Small tables with named rows and columns. After each table, cells are looked up by row and column.

Table gased
         gupirut  golosun  fivero  sureki
tun          189       45      47     144
sutaz        142       84      69      84
vamutog       56      129     123     189
sugo          74      151     174      86
vaner        158      169     115      82
kes          115      149      48     113
soke         178      177     119      16
ret           54       62     187     164
fogavo       183       77     106      72
tokivom      143      109      70      94
mul           72      182     203      83
gitagi       136      131      76      87
zes           83       76     148     122

kes, sureki => 113
sugo, fivero => 174
soke, gupirut => 178
mul, fivero => 203
fogavo, sureki => 72
kes, gupirut => 115
mul, gupirut => 72
Which row has the largest sureki? vamutog

pase =
,teg,tad,git,baf,ridumem,zerof
guvot,220,156,223,183,200,117
lipu,116,127,89,105,41,107
goke,146,125,183,149,155,84
bogobo,99,151,37,74,15,129
rif,185,180,121,145,130,224
gek,202,155,187,151,233,236
nobatag,150,78,213,162,184,77
dimet,81,85,136,141,109,158
lepo,157,150,117,123,183,148

ridumem of rif is 130
zerof of goke is 84
baf of bogobo is 74
teg of guvot is 220
zerof of guvot is 117
teg of dimet is 81
Row with the largest teg: guvot

terebar
|  | petus | nezi | kes | mupog | pib | buv | raf | fumifev | bivilo | kozibo |
|---|---|---|---|---|---|---|---|---|---|---|
| mesuvek | -43 | -23 | -44 | -17 | -18 | -19 | -19 | -18 | -18 | -19 |
| pekebe | -86 | -40 | -90 | 70 | -17 | -18 | -18 | -17 | -17 | -20 |
| bak | -28 | -31 | -27 | 63 | -16 | -20 | -19 | -18 | -17 | -19 |
| nafote | -33 | -22 | -35 | 68 | 24 | -19 | -19 | -18 | -17 | -19 |
| nak | -35 | -23 | -35 | -5 | -8 | -21 | -18 | -18 | -16 | -18 |
| duduga | -26 | -42 | -24 | 2 | -6 | -19 | -19 | -17 | -17 | -19 |
| rozaki | -24 | -19 | -24 | 4 | -14 | -19 | -18 | -18 | -15 | -18 |
| zud | -23 | -26 | -23 | -17 | -13 | -19 | -18 | -14 | -17 | -20 |
| zunutu | -26 | -59 | -24 | 12 | -1 | -19 | -20 | -17 | -16 | -18 |
| pimi | -19 | -48 | -18 | 8 | -2 | -20 | -19 | -17 | -18 | -20 |
| pufimis | -25 | -36 | -25 | 24 | -14 | -18 | -19 | -18 | -18 | -19 |
| sef | -44 | -22 | -44 | -4 | -10 | -20 | -21 | -14 | -18 | -18 |
| fure | -25 | -22 | -23 | 26 | -4 | -18 | -18 | -18 | -15 | -19 |
| dar | -19 | -22 | -20 | 35 | -9 | -19 | -18 | -16 | -18 | -19 |

buv of fure is -18
buv of nafote is -19
petus of fure is -25
petus of zud is -23
pib of pimi is -2
kes of rozaki is -24
Which row has the largest kes? pimi

